Each row has two labels, one from each of two sets.
14, 149, -107, 406, 63, 307, -22, 113, 49, -49, 53, 101, 35, 131, -254, 180, 48, 91, 215, 69, -245, 137, -179, 495, 188, 120, -9, -130, -80, 69, -58, 0, -78, -49, -48, 130, 22, -24, -64, 26, -26, -276, 73, 387, -16, 172, -38, 28, 168 -> W/U
37, 173, -248, 490, 48, 257, -31, 24, -77, -68, 86, 206, -6, 273, -132, -14, 148, 119, 149, 34, -38, 77, -101, 448, 77, 269, 18, -135, -329, 33, -102, 135, -59, -170, 0, 220, 120, -41, 86, -52, 18, -439, 105, 536, -159, 180, -115, -170, -55 -> W/U
29, 260, -72, 59, 45, -58, 14, -134, 26, 96, -28, -159, 8, -134, 231, 58, 97, 43, 70, 109, -18, 64, 21, -311, -142, 279, -203, -109, 81, -178, -9, -167, -68, 137, 47, 187, 177, -17, 44, -103, -11, -34, 190, -29, -119, 130, 97, 27, -306 -> W/T
-4, -102, 45, -22, -17, -44, 27, 49, -36, 84, -20, -313, -105, 36, -159, -126, -33, -33, 27, -179, 33, 63, 60, -257, 17, 44, 192, -45, 236, -328, 227, -85, 71, 126, 14, 11, 133, 188, 109, -33, -19, -17, 11, 179, 49, -92, -5, -37, -178 -> F/T
-17, 136, -17, -120, -83, -107, -40, -89, 48, 44, 90, -335, 9, -285, -71, -17, 44, -99, -99, -15, -18, -19, -27, -251, 101, 220, -86, -112, 237, -191, 219, -336, 61, 86, 6, 89, 187, 89, -109, -61, 15, 98, 60, -327, -104, -78, 421, 113, -79 -> W/T
-19, 163, -109, -109, 22, 214, 121, -109, -59, 132, -57, 171, 11, 94, 101, 198, 25, 160, -61, 68, -28, -30, 67, -262, -105, 167, -45, -31, 22, -19, -234, 135, 108, -7, -23, -47, -18, 13, -9, -130, -30, 2, 48, 11, -40, -59, -82, -15, -233 -> W/H
65, 199, 15, -97, -110, -28, -89, -23, 24, -18, 34, -377, -3, -284, -35, -59, -3, -67, 186, 40, 45, -10, 7, -280, 162, 357, -91, -25, 131, -173, 241, -399, 38, 170, -44, 88, 127, 31, -102, -39, 85, 141, 189, -488, -44, -141, 40, 44, -96 -> W/T
-11, -118, -94, 31, -87, 191, -78, 44, 133, -234, -30, 149, 154, -63, -259, 83, 37, -7, 56, -115, 84, 108, -40, 619, 384, 77, 83, 15, 132, -129, 42, -31, -71, 40, 28, -63, -16, 203, 15, -137, 53, -144, -101, 121, -52, 121, 52, -25, 327 -> F/U
-31, 169, -233, 368, -19, 309, -7, 3, 106, -43, 75, 12, 83, -12, -246, -89, 127, 51, 98, 77, 11, 25, -13, 419, 350, 242, 58, -132, -4, 23, 15, 99, -16, -32, -8, 7, 27, -167, -25, 38, 81, -94, 135, 439, -37, 68, -174, 36, 302 -> W/U
5, -13, -121, 57, 11, 7, -87, -26, 98, 106, 73, -476, -127, -161, -115, -130, 20, -5, 85, -89, 184, 92, 86, -429, 118, 356, -28, -95, 253, -342, 370, -379, -86, 95, -12, -3, 242, 33, -65, -53, 16, 51, 187, -89, -24, -179, 117, -74, 29 -> W/T
-176, 202, -75, -214, 53, 80, 193, -19, 80, -104, -42, 154, 150, -51, 100, 173, 104, 101, -117, 293, -92, -174, 153, 191, -73, -20, -59, -83, 27, 221, -322, 191, -22, 90, -42, -94, -78, -295, 35, -57, 13, 245, 66, -247, -119, -14, 70, 120, 142 -> W/B
-39, 90, -101, 159, 136, 80, 35, -70, 126, -25, 164, -330, 81, -235, -21, -36, 59, -113, -33, 98, 62, 71, 23, -347, 206, 298, -87, -113, 182, -255, 252, -297, -124, 103, -65, 103, 173, -107, -58, -82, -29, -6, 151, -88, -150, -12, 34, 72, 90 -> W/Z
63, 10, 2, 14, 41, -147, -23, -150, 85, -38, 31, -284, -84, -146, -50, -30, 65, -194, 32, -103, 34, 36, 25, -125, 130, 135, 13, -12, 211, -163, 123, -238, -72, -2, -202, 75, 85, 195, -76, -74, 18, 33, 58, -185, -42, 276, 58, 61, -2 -> W/Z
72, 18, 31, -26, -59, 5, -89, 6, 16, -21, 266, -370, -136, -107, -117, 1, 131, -30, 61, -194, 52, 65, -78, 9, 180, 221, 32, 30, 143, -184, 171, -245, -48, -57, -22, 70, 134, 234, -79, -56, -72, -100, 68, -46, 43, -100, 80, 55, 19 -> F/Z
-51, 80, -191, 214, -11, 373, -40, 99, -19, 81, 28, 69, -98, 282, -169, -144, 1, 209, 111, 47, -198, -44, 64, 308, 88, 9, 186, -84, 5, 7, 6, 124, 180, -153, 94, 9, 35, 88, -20, -77, -48, -98, 23, 598, 6, 33, 9, 29, 33 -> W/U
-44, 39, -148, 251, 30, 165, 29, 30, -3, -59, 209, 59, 178, 5, -172, 22, 2, 18, 80, 168, 42, -24, 5, 738, 295, -28, 76, -143, -154, 139, -105, 81, -133, -184, -44, 262, 63, -1, 47, 107, 42, -133, -22, 163, -122, 199, -18, 126, 156 -> W/U
-140, -33, -61, -294, 108, 175, 93, -159, 69, -143, -125, 232, 200, -25, 108, 150, 145, -106, -199, 139, 64, -50, 74, 47, -351, 9, -119, 83, -226, 24, -215, 216, -73, 116, -51, -282, -99, -256, -233, -6, -8, 290, -100, -148, -47, -26, 0, 142, 59 -> F/B
-87, 168, -85, 24, 25, 144, 129, -27, -6, 123, -24, 201, -186, 56, 447, 120, 112, 65, -57, 112, -78, -59, 36, -19, -190, 105, -205, -49, -235, 153, -235, 277, 16, 51, -34, -65, -136, -309, 7, 6, -11, 118, -77, 8, 20, 27, -71, 19, -108 -> W/H
184, 143, 134, -7, -38, -46, -69, -30, -65, 37, -46, -196, -9, -113, 116, 168, -33, -49, 4, -155, -43, 153, -148, -370, 0, 193, -100, 74, 48, -206, 75, -284, -88, 96, 55, 103, 29, 188, -6, -149, 2, -107, 87, -294, 36, 15, -86, -192, -150 -> W/Z
23, -16, -139, 395, -79, -39, -67, -40, -136, -182, 347, -24, 83, -6, -118, -311, 126, -124, 136, 52, 58, 76, 156, 281, 177, -44, -29, 233, 177, -128, 162, -117, -190, -86, -35, 117, 190, -130, 136, -64, -138, -336, 136, 625, -79, 7, 40, 19, 325 -> W/U
-56, 151, -241, 208, 100, 352, -23, 39, 22, 20, 100, -138, 56, 77, -212, -103, 33, -10, 81, -265, -44, 52, 82, 155, 324, 316, 91, -193, 13, -115, 140, -146, 33, 18, -94, 160, 186, -38, 118, 24, 4, -120, 167, 449, -95, 43, 186, -64, -38 -> W/U
167, -23, -20, 78, -205, -21, -106, -85, 4, 64, 2, -135, -209, -298, -161, 2, -82, 47, 69, -116, -62, -28, -47, -399, 18, 152, -19, 131, 798, -180, 163, -290, 38, 131, 10, 74, 226, 333, 11, -169, 69, -357, 67, 652, 64, 1, -73, -100, -73 -> F/Z
51, 168, -59, 15, 37, 28, -32, -48, 31, 129, 78, -205, 15, -176, 116, -10, 68, -200, -32, 65, 127, -20, -32, -3, -24, 153, -94, -146, 142, -156, 13, -134, -28, 64, -27, 205, 119, -32, -18, -91, -112, -31, 109, -102, -32, -19, 65, 114, 62 -> W/T
-38, 15, -209, 401, -40, 263, 9, -2, 39, -77, 72, 252, 108, 352, -244, -70, 43, 310, 214, 52, -88, 130, 75, 771, 239, -99, 63, -28, -121, 138, 8, 237, -91, -211, 0, 16, 7, -305, 83, 127, -23, -470, 148, 635, 1, 151, 262, 35, 78 -> F/U
